Below are the code and all the weights of a small trained network. Each question names an input and a class and asks about switching units off, where a switched-off unit gives its printed mean instead of its output.

import numpy as np


def w(rows, s, z=0):
    codes = np.array(rows[::2]) - 128.0
    scale = np.full(codes.shape[1], s)
    scale[-1] = z or s
    return codes * scale


def f(y):
    return np.maximum(y, 0)


def log_softmax(a):
    a = a - a.max(-1, keepdims=True)
    return a - np.log(np.exp(a).sum(-1, keepdims=True))


def net(x, mask):
    res = np.array(x, float).reshape(1, 7) / 4 @ E
    y = f(res @ A[0][:, :-1].T + A[0][:, -1])
    res = res + np.where(mask, y, B[0][:, -1]) @ B[0][:, :-1]
    return log_softmax(res[-1] @ U[:, :-1].T + U[:, -1])


A, B = {}, {}
E = w([
[101,100,180],'x0',
[99,127,67],'x1',
[171,91,114],'x2',
[112,136,101],'x3',
[155,26,22],'x4',
[146,173,3],'x5',
[10,116,93],'x6',
],0.012)
A[0] = w([
[98,113,235,76],'neuron 1',
[79,173,66,2],'neuron 2',
[204,168,71,210],'neuron 3',
[103,215,201,53],'neuron 4',
[208,13,230,93],'neuron 5',
[121,48,124,233],'neuron 6',
[25,13,104,175],'neuron 7',
[131,216,128,83],'neuron 8',
[79,25,126,137],'neuron 9',
[71,33,127,67],'neuron 10',
],0.011,0.0071)
B[0] = w([
[116,99,255,227],'neuron 1',
[202,60,190,165],'neuron 2',
[232,155,113,238],'neuron 3',
[17,143,113,215],'neuron 4',
[188,97,216,252],'neuron 5',
[213,230,122,213],'neuron 6',
[240,173,83,237],'neuron 7',
[116,67,210,171],'neuron 8',
[200,212,97,195],'neuron 9',
[184,172,61,174],'neuron 10',
],0.0082,0.012)
U = w([
[144,153,48,8],'0',
[239,209,208,120],'1',
[215,221,19,254],'2',
[2,185,193,161],'3',
],0.0082,0.0048)

Each question gives the input, the list of numbers given to net, and the class t.
The units are the neurons (one row each of A and B). Each row of codes is followed by its name. A weight is (code - 128) times the scale printed after its matrix; where a second scale follows, it is the last column's (A, B and U).
mask holds one flag per neuron, in row order. A switched-off neuron (its flag False) gives its mean, the last column of its row in B, instead of its output. The means were averaged over made-up inputs and are rounded, as every weight is.
A unit's drop is (log p(t) with every unit on - log p(t) with that unit switched off) / (log p(t) with every unit on - log p(t) with every unit switched off).
The circuit of an input: a set's keep is (log p(t) with only the set's units on - log p(t) with every unit switched off) / (log p(t) with every unit on - log p(t) with every unit switched off). Starting from all 10 units, units are removed one at a time, each time the one whose removal leaves the highest keep (on an exact tie, the one counted first), for as long as the keep stays at least 0.8.
units of the circuit, in order: the units of the circuit, biggest drop first
most important unit: the unit with the biggest drop
top k neurons: the k neurons with the biggest drops, biggest first
drop when u is switched off: that unit's drop, to one decimal
input [-3,-8,4,1,-7,-6,3], class 3: most important unit => neuron 4
input [4,6,1,8,-4,-5,6], class 2: units of the circuit, in order => (neuron 7; neuron 5)
input [-8,-8,-5,6,0,2,-7], class 2: top 3 neurons => (neuron 1; neuron 5; neuron 2)
input [4,-1,-1,-6,6,-4,5], class 2: top 2 neurons => (neuron 10; neuron 7)
input [2,-5,6,-1,1,3,3], class 2: units of the circuit, in order => (neuron 1; neuron 5)
input [6,-3,1,-6,-7,-2,-4], class 3: units of the circuit, in order => (neuron 4; neuron 7)
input [6,-8,-5,3,-4,-7,7], class 3: top 2 neurons => (neuron 4; neuron 3)
input [6,-7,-6,-7,-2,0,8], class 3: top 3 neurons => (neuron 4; neuron 3; neuron 5)
input [1,0,-8,4,2,0,-3], class 2: drop when neuron 10 is switched off => -0.1
input [-7,-6,-4,-2,-8,-5,7], class 3: drop when neuron 7 is switched off => 0.0
input [4,5,3,4,-8,-3,-6], class 3: drop when neuron 4 is switched off => 0.2
